Each row has a name. After each piece below comes the name of the row it's from, unless a question asks for something else. Each question is about the rows just above it.

peba: [ 94 144 148 108  95 124 173 114 134 140]
savo: [178  99 103 162 177 142  59 158 115 107]
depud: [ 94 110 148 108  95 124 173 114 134 140]
Tired: [ 95  95 140 148 173 114 124 144 134 108]
[ 94  95 108 110 114 124 134 140 148 173] is which row reordered? -> depud
Which row holds these entries in another order? [140 134 114 173 124  95 108 148 144  94] -> peba
Which row holds these entries in another order? [140 134 114 173 124  95 108 148 110  94] -> depud

Tired: [164 184 139 158 141 155 145]
tivad: [165 140 165 150 145 170 146]
gini: [151 143 151 155 186 149 155]
Zapu: [156 180 188 165 156 143 148]
gakoz: [145 158 184 141 163 139 155]
savo: [165 156 156 149 188 144 180]
peba: [149 165 156 188 155 144 180]
[144 149 156 156 165 180 188] is which row reordered? -> savo
[170 165 145 150 165 140 146] is which row reordered? -> tivad
[144 149 155 156 165 180 188] is which row reordered? -> peba
Which row holds these entries in another order? [141 184 139 158 155 164 145] -> Tired
What comes right after [150] in the named rows? -> [145]

lik: [144 122 134 141 125 139 106 107]
Zapu: [113 143 142 138  89 149 111 145]
Fipev: [124 153 168 113  62 161 122 120]
Tired: [125 121 112  97 162 112 131 161]
ladov: [101 135 152 130 105 143 132 117]
peba: [169  87  90 157 157 117 124 122]
savo: [164 128 107 134 137 127 134  90]
gakoz: [141 100 135 142 139 100 107 120]
Taki: [ 88 141 107 144 115 135 117 197]
depud: [152 131 133 116 120 129 159 145]
gini: [141 107  88 117 198 115 144 135]
tivad: [ 95 136 132 162  71 126 135 143]
which: [141 100 135 142 139 100 107 120] -> gakoz
Which row holds these entries in another order? [132 130 105 152 117 101 143 135] -> ladov
Put [144 135 141 107  88 117 198 115] back in order: which row is it? -> gini

gakoz: [116 124 140 140 121 119 140 145]
ladov: [148 142  89  88 162 163  87 101]
peba: [162 158  86  87 167 166  87  91]
depud: [158  88  91 162 166 167  87  86]
Zapu: [ 81  77 188 188  68  72 187 178]
Tired: [150 155 102 103 157 153 104 108]
gini: [162 158  86  87 167 166  87 135]
[ 91  87 166 167  87  86 158 162] is which row reordered? -> peba
Which row holds these entries in another order? [116 119 121 124 140 140 140 145] -> gakoz

savo: [111 132 192 130]
Tired: [117 118 136 129]
gini: [116 118 135 129]
gakoz: [106  80 180  65]
peba: [130  66  81 137]
Put [ 65 180  80 106] back in order: which row is it? -> gakoz
The entry that follows [135]: -> [129]
What comes right after [180] in the named rows? -> [65]
The entry that follows [117]: -> [118]
What comes right after [192] in the named rows? -> [130]

ladov: [143 122 148 137 119 109 134]
gini: [124  80 114 123 111 202 100]
tivad: [160 121 129  95 136 134 121]
Taki: [104 114 163 140 127 156 125]
savo: [140  71  65 148 108 130 109]
gakoz: [124 113 164 156 135 103 156]
depud: [134 125  78 117 113 132 146]
Tired: [155 103 102 107 118 171 150]
Fipev: [134 148 137 119 161 109 143]
peba: [130 160  72 120 141 146 120]
Zapu: [ 95 134 160 122 121 136 129]
The entry that follows [80]: -> [114]
Where do [130 160  72 120 141 146 120] appear? -> peba
Put [148 137 119 109 134 143 122] back in order: which row is it? -> ladov
Put [ 95 121 121 129 134 136 160] back in order: which row is it? -> tivad
[136 134 122 129 160 121  95] is which row reordered? -> Zapu
Where do [ 95 134 160 122 121 136 129] appear? -> Zapu

lik: [103 130 128 148 188 143  77]
Taki: [103 135 129 143  77 188 147]
gini: [103 148 135 129 143  77 188]
The row with [103 130 128 148 188 143  77] is -> lik
Which row holds these entries in another order? [ 77 103 129 135 143 148 188] -> gini
Which row holds [103 135 129 143  77 188 147]? -> Taki
Put [129 143  77 188 103 148 135] back in order: which row is it? -> gini
Which row holds these entries in another order? [147 103 135 129 143  77 188] -> Taki
What comes right after [128] in the named rows? -> [148]

